Each row has a hidden value. The values are split into ranges, and the group after each row names the range that its value falls in. Each part has its own value, ranges and names.
[-333   26 -212   17   73  166  108  282 -646 -134  202  205  102  -23
  396  103  -68  403 -288  383  137  256  367   33 -152   18 -205   67
 -232  187  172 -426  114  298  199  -75  432  -96 -396  182  -16 -109
  127 -360   66  491    4  246 -440] => Q
[-139  -28  174   -8   86  -29  -66  -33 -104  -51   17   24   90  -18
   17   83 -117  118 -141   71   71 -158    5  -38  232 -115  -33  -42
   -1   65  -15  -64 -267   51 -118   19  -68   59  129 -162 -190  -26
   84 -101  207  -93   13   23  -78] => W
[-113  -64  -17   23   63  106 -160   78 -266   49   90   46  -12  -65
   58   72   -8  249  -39  175   30   59  122  -91   62  -93  -55    0
   35   72   51  -87  -15  311  203  105  126   -4  -53   35  -62  -18
   51 -140  128   51   -2   71 -185] => U
[  75 -175  -49    8    3  -37 -101  -29  161  169  -95  100  -80  -69
 -197  141   41   94   84   -9  -87   67 -148 -103  110  -13   40   84
   92  100  172  -20  -60  168  110   84  -71   76  101  -20   76    7
   90   57  -17 -142   46   49 -114] => Z
[  41  -90   80   64  -19  -84 -106  -36   59  -65    5   70  141   -2
  -76  216 -145  125  -11  101   39  201   -4  102  171  -97    0  133
  163   77  -53 -102 -144   73   20  -56   32  104   17  -95 -189  -25
  -48 -260    3 -187  -76   74 -122] => Z
[-223  -45  145  -98  106 -133   36 -103   13  109  -79   71    6  -56
   54   76  -55  -69  -32   43   -3 -140  -77   -4   83   38    2   -4
   72  -65   -9  -12  -88   44  -94   94 -121   18  100  -64 -156   -4
   91   55  146  -59  -99  -30    1] => M
[   4 -166  -57  -51   30   54 -136   -1  -35  123   57   63  -75  -43
  -40   41  -17  105  -53   62   47   56   -2  -54   61 -112   28   69
   78  101   86  -28    9  206  116   79   10   14  118   10  -34   49
   81  -20   11  -86   -4   -7   -2] => U
[-159   75  198  -17  148 -180  125   65  -94  -93  114  -81   62  124
  166   -4 -166  143 -135 -104  125 -403 -105 -111  343 -207 -141  -91
  -32  127  134 -213 -336   47 -253  -22 -234  -18   92 -192 -388   49
   71  -49  108 -127  140  -82 -203] => J
[  32  -30  101   75    2 -109 -126  -82   22 -141   -3   61  142   19
  -96  173 -234  157  -42  111   67  148   50  125  240 -135  -34  121
  133   60  -97 -120 -262   79  -35  -84  -15   94   84  -53 -213    4
  -11 -234   85 -175 -149   90 -136] => B
[ -25 -101   61  -75   -6   10  -72  -20   78  125   12   48   45  -49
 -120   44  -48   61   20  102   16  147  -92 -123  112  -99   37   53
  112   77   98 -104  -14  223   63   78   22   32   40   10  -24  -53
  107   14   59 -115  -17   75  -18] => P
[ -19  -51  116  -29    1  -75  -26 -108  134  120  -49   31   96  -40
 -126   74  -69  -44  -23   67   39   71 -109  -14   95  -22   14   26
   43   -8  -29  -32  -48   36  -83  143   23  -23  172  -49  -77  -74
   67   60   72  -87  -41   30   79] => M
[  40 -223 -101 -108   17   36 -158  -26  -17  163   25  101 -178  -74
   49  -16   -8   61 -104   49   86    3  -10    2   56 -130   43   81
   85  124   45   47  122  158   90   86   33  -17  262   31  -97   89
   93  -79   -2  -97  -12 -119   99] => J
[ 243  385  -34  -58  -67 -332  235  161  375  -86  275 -396  417   91
  -21  -29 -220 -304 -240  -49  -58   91   30 -103   38   85 -221 -222
  -31   53  -99 -202  187 -278  -74 -228   68   -7  -48   30 -163  152
   -4  301   51   89  -32   49  -43] => Z
[ -38    5   -9  -94   29 -341  105   37  106 -185 -208  183   44  144
 -125  -32  -43  351  354   56 -364  -79 -289 -239  136  548 -159   47
  175 -365  322 -234 -179   14   11  -28 -225  102 -136  229 -114  -54
  323  271  227  139 -252  -19 -481] => Q
[ -26  -47  -85  182   56  167  -58  268 -190    6  139  -58  -33    7
  -34  158   -4  135  -51   68   52  143  142 -134   16 -149 -142   84
   46   53   97 -116   72  271  305   27   44   31 -131   16   49   36
   49  -52   82  -18  162  116 -342] => Z
[ -63  -92  108  -35   13  -25 -110  -58   14   63   18   36   56  -41
  -57   98  -93   91  -34   65   32   59    1  -27  165 -109   39   10
  119  122   -1  -16 -134  141    1   45   19   62   98  -49 -154  -34
   15 -126   88 -150  -35   45   -6] => J
[ 138  -78 -106  117  111   -3 -274 -330   90   31  -79   10  112   45
 -138  227 -110  149  -29   21   42  303  -71  161    0  -64  106  132
  243  -10  -21   23  -24   45   28 -104   -1   81   62  -61  -73  -15
 -201 -384  -23  -34  -73    6   61] => M
[-150  -70  132  -74   46  -94  -39  -94  -27   99   -7   52   62  -48
   -8   95 -108   -1  -89   72   59  -76  -75  -50  157  -90   20  -29
   23   73  -27  -22 -194   50  -99   97  -82   71  122  -83  -86  -15
  101   -3  157 -121  -27   39   11] => W
[ -40   -8  117   84   25   70  -53  140  -49 -112  -15   93  107  -53
  -66  148  -12  217   53  166   56  230  -36  -81  220   -9  -85  187
   85  -63   34 -231  -55  205  165    9    0  113 -118   67   14 -103
  158 -103  274 -118   48  180 -369] => R
[  32 -175  -45  -53   13  -66 -135  -11   41   65   64   81 -100  -67
  -12   99  -77    7  -58   32   80   67   49   93  112 -113   27  152
  145   63  -60   21  -30  126  131   17  -92   90  168   48  -80  175
   65   -5   25 -243 -121  -29  -17] => B
[-212   39  194   47  178    3   24   63 -185  -88   52  -54   21   50
   76   46 -125  125 -176  -31  107 -349    8 -124  284 -205 -119  -72
  -49   76   80 -123 -323   96 -150   -8 -204   27  107 -202 -226   14
  115  -51  247  -86  144   -3 -204] => B
[  48   28  -67  -50   58  -42   34  130  203   51  240 -176  111   -7
  -12   62   75  -20  -41 -100 -115  105  161   -1  -90  129   -3  -58
  175   37  150  -48  182  117  200 -111   87  -28 -126  -25 -202  140
 -160  138 -164   -4  -47  -29  -36] => P
[-178   34  253  -55   -1  -97  264  -27  254  158 -156   40  127   -6
  -48   11   51 -136   90   -6   16  132 -202  -58   18  242  -31   35
   62 -156   57  -68  189  -45 -185  235  136 -154  101   73 -191 -294
   80  118  120   24   56    4   57] => P
[ 173   58 -285   49  207 -181 -366 -522   47  236  -94 -161  137   63
   45  190  -76  127   11   -3 -175  101 -169   72 -209   18  111 -186
  297  -13   28  128  176   25   42 -107   49  -11  -61 -160 -197   54
 -445 -496 -179  289 -131 -182  177] => R
[ -64  -27    7  -43   15  -21 -137  -32 -166  -60   41   49  114   13
   16   37 -173  210  -85  204  -17   75   83  -48   91  -41  -49  -35
   73   62   -3 -102 -100  134   26  -32  119   37   11    8 -174  -40
   66 -199  138   83 -142   50  -82] => U
[  43 -109  -63   24   18 -113  -60 -141  207  183 -185  116 -114  -72
 -227  132   35  117   74 -113  -96   27 -128  -69  148  109   47   28
   15  137  161   67 -167   68    0  109  -84   65  220  122  122  -23
   95  105   89  -89   51   85 -104] => B
[  55  175   -5 -121  -13 -237  125  -13  225    0  198 -191  304   72
  -24   22 -221 -134 -166   -4  -13  131    4  -50   48  -11  -56 -114
   53  135   11 -186   -6  -71  -89 -172   17   36  -65   19 -152   86
  -16  113  -13   10 -100   83   27] => J
[ 130 -221  -39  -15  -30  259  -48   19   94   91   55   19  -36   24
 -109  -86  178  166 -277 -172  180   40  -48  -81   63  143   77  -15
 -135  174  141  191  110 -225 -159  173  239  -69  508   37  -18 -185
  119  -13  148   -4  404 -105  273] => U
[-187  166  171   41  108  -27   65  209 -344 -383   46    7  202   87
  213  -28 -170  381 -214  182  -30 -314  143 -120  274   48 -275 -155
 -132    7   90 -292 -259   -2 -166 -158   96  -29  -34 -170 -421 -118
  160 -252  325  256   27    8 -405] => R
[  31  -35 -198 -211  -86 -490  369 -520  629  398  162 -262  494  407
 -270  137 -216 -397 -126 -446 -104  403 -314   43 -473  478  283 -277
  172  189  199  236  -12 -697 -553  -40   79   21   40   69 -104 -116
 -359  235 -480  132  -16  -33  735] => J
[ -68   56  137   60  -60 -149  268  -72  275  197  -92  -53  147   42
 -169   86  -79 -257  -77  -95   78  130  -95    3  -17  134  -57  -44
  -96   20  -50   47   42 -220 -277  246  150 -154  268   60  -66 -212
   32  205   49   22  111   68  157] => M
[ -15 -173   20  -16   14  -51 -174    0  -45   63   56   88  -81  -86
    2  124  -49   69  -14   75   85   38   33   58  144 -111   15  121
  139   20  -93   39  -74  154  145  101  -72   94  141   20  -90  123
   61  -40   92 -246  -92  -22  -66] => W
[ 142 -199  -30    4  -32  201  -65    4   97  101   65   -3   16   14
 -119  -35  147  115 -254 -125  158   34  -70  -66   44  110   65  -30
 -125  129   95  170   88 -221 -141  181  209  -61  450  -37  -12 -151
   87   14  107  -12  350  -98  255] => Q
[  24  -92   54   26   -3  -80 -118  -68   60   25   45   36  130  -19
  -60  204 -111   64   -8   81   66  216  -34   77  121  -98   40  114
  173   58  -68  -58  -92   80   56   -2   -2  110    0  -54 -119    8
  -57 -182   12 -201  -65   64  -54] => R
[-283  192   69  335  196  322  110  343 -380 -270   90 -113   89   88
  127  185  -62  210 -166   57  208  269  306  -90   61  -83 -259  135
   46  -75   43 -221  102  208  221 -156   91   41 -307  150  -46 -162
   30 -348  456  129  298  242 -579] => P
[  91 -243 -300  -48   58  166  -50   65 -117   94  100  152 -196   20
   80  -30  -32   98 -245   78  238  145   -2   50  -74 -209  -27  261
  -58  132  191 -180  233  181  109   -1   49  -96  185   80   71  113
  188  -63 -130   48   86  -64   21] => B
[  85 -134 -318   69   81  124    3  173 -126   69  144   62 -170   48
   23   34  -17  160 -134   33  124  124   75  -13  -84 -192 -116  202
  -60  134  289 -261  162  313  223  -15   36 -130   -3   76   72  145
  106   32 -210  101   94   15 -209] => B
[ -24  -23   11 -104   10  -96   -8  -38  136  121   77  -23   76  -60
  -46   80 -126  -64 -115   31   22   92   10  -36  104 -152   33  -14
   73  218   52  -98  -50  138   10  -63  -13   59   36  -20  -62   69
   29   11   -9 -118  -52   90   15] => P
[  42 -129   15   29   -8  160    9   52   64   62   76  -16   45   11
  -84    6  148  107 -212 -126  128   40    0  -51   33  180   24  -35
 -112   77   81  138   58 -194 -106  169  195  -51  331   10  -31 -150
   69   53  148    5  306  -43  141] => W
[ -54 -147    7   28   42  139 -156  103 -136   76   94   16   18  -39
  -56  115   54  185  -11  104  -17   67   19 -151   42  -53    0   11
   91   44  108  -30  -11  225  199   95   57   68  -51  -80  -12  -32
   50  -64   82  -51   87   48 -133] => Z
[  -2  -56   20   -9   48  -22  -83   -8   51   54   95  -26   77  -39
  -77  116  -46   26  -72   37   13   48   34   -6   71  -69   10   18
   76   53   28  -53  -77  120   72    8  -26   45   35  -84  -67   71
    2   42   11 -105  -40   43  -33] => W
[ -74 -231  -50 -125   23  -88  -61  -75   53  203   86   70  -78  -64
   41  112   -3 -104 -100  -29   54   15   29  110  -52   14  106   53
  122   66  -35  145   30    1   45   99  -38   52  175  -14 -100  139
  -10   59  -73 -169  -95  -92  177] => W
[   1  -94  -14  -20   68  -81  -75  -75  113  -39 -198  162    1   45
 -244   68   26  286  241   32 -189   91 -276 -211  141  296   -6  130
  174 -226  258 -118 -160  106   85   13 -227  172  -43  162  124  -76
  258  148  267  -25  -69   76 -310] => W
[  62 -115  -83   19    3   39  -29   93   95   49  193  -84  115   33
  -32  128  119   76  -82  -94  -48  170  108   32 -122  219   37  -21
  125   36   87   93  149  -70  128    3  182   17   -6  -37 -150    9
 -148  -17 -106   -1   82  -50   41] => Z
[  22  -98   -4  -52    8   34 -104  -55   88   84   55  -24   72   -8
  -97   47  -55   46  -89   32   17  154    3  -57   33  -47   58  -10
  135   96   62   15   40   84   30  -12   86   37  100  -19  -92  -28
    3  -79   40  -55    1    9   90] => P
[-111  -40   -5   39   65  116 -133   70 -266  -53   65   51   85  -25
   40   95  -51  253  -95  206   20   86  106  -86   54  -35  -68    1
   18   23   48 -121  -49  192  133   11  122   41  -85  -19  -55  -65
   77 -186  186  106    3   95 -203] => Q
[  34 -284 -238  -98   17  134  -60   46  -91  154   79  164 -140  -34
   87   16   53  100 -221   67  129   98   -7   23  -97  -58   41  138
  -49  174  182  -52  204   84   80   47  131  -48  171    8   30   42
  128  -85 -124   58  103  -75   88] => R
[  62  187   10  -79   -5 -240  132    5  208  -14  231 -212  330   72
  -50   42 -191 -145 -185  -15   10   88   10  -38   40   19  -79 -125
   -6   78  -19 -173  -49 -118  -98 -115    1   24  -45  -12 -110  100
   -4  214    3    6  -75   88   17] => M
[  59 -142 -246   26   51  103   -2  176  -75   87  125   53 -160   25
   20   18  -24  139  -87   42   94  141   58  -53  -43 -199  -87  168
   17  150  276 -225  182  338  223  -20   56 -103  -11   77    8  110
   96   -7 -179   44   76    6 -184] => P
[-302   42  197   82  230   36  101  137 -175  -25    3  -74  -97   42
   59   68 -100   30 -119  -95   62 -414   25 -185  255 -243 -148  -51
  -19   59  155 -118 -291  197  -76   -5 -313   17   53 -197 -180   46
  133   45  241 -108  183   13 -298] => U
[ -71   72 -106  289   65  170  135  341 -124   -3  103 -125  -85   74
  -68  148  -80    6  -55  -33  145  277  198 -136  -12 -185 -237  151
   27   41  114 -163  169  278  290   -2   28  -41 -141  215  109    5
   73   23  140    8  240  197 -443] => P
[ 152 -195  -34   17  -31  233  -64   12   93   82   75   -5    3   14
 -134  -55  169  141 -281 -149  187   41  -42  -62   54  135   60  -24
 -157  131   93  188   84 -239 -149  195  228  -69  497    7   14 -160
  111   39  148   -8  381  -89  261] => M
[ -51  -74 -119  -86   84   14  143  178  175   17  237  -98    7   12
   95   55  138  -62 -164 -206  -60   71  254  107 -183  274   26    3
  147   41  183   54  252  -44  143 -166   93  -20  -38   26 -231  150
 -133  122 -158   19    8  -98   26] => P
[-107  -66   79  -10   77  -22   -7   49  -29 -118  -38  116   44   24
  -81   90  -58  189   24   67  -13   26  -76  -97  184   85  -51  130
   89  -98  126 -164 -199   97   33  -42 -173  146  -32   43  -12  -21
  220   47  254  -96  -32   93 -281] => W
[ -18 -109   25  -17   34  -25 -138 -105   22   78   15   39   67  -38
  -91  127  -65   67  -51   71   13   80  -16    6   71  -45   52   24
   97   48   -2    6 -105   85   24   45   -1   66   91  -65  -60    5
    9  -58   54  -91  -61   34   26] => W
[  -1 -108  -13    0   33  -86 -138 -123   42  107   38   39   37  -37
  -72  170  -69   69  -19   20   49  131  -26   49   89  -69   61   67
  127   81  -20   11 -119  106   62   51  -50   97   65   11  -31   59
  -29  -67   26 -165  -59   52  -17] => M
[  -8  -47   80  -10   27   24  -78   20   56   22  -26   58   43  -45
 -157   58  -27  113   50  101    8  118  -97 -135  177  -26  -25  106
   81  -39   73 -139  -77  197   97   69  -70   76   30   58   51  -41
  186   89  206 -123   -8  114 -165] => B
[ -36 -100   33   -5   23   39  -86   56  -26  104   37   23   45  -47
  -79  108   -6   83  -13  108  -15   61  -62 -146   80  -88  -13   19
   67   67   92  -90  -22  194  113   80   12   58  -21  -81    2  -30
   91  -11   65  -71   55   71 -113] => Z
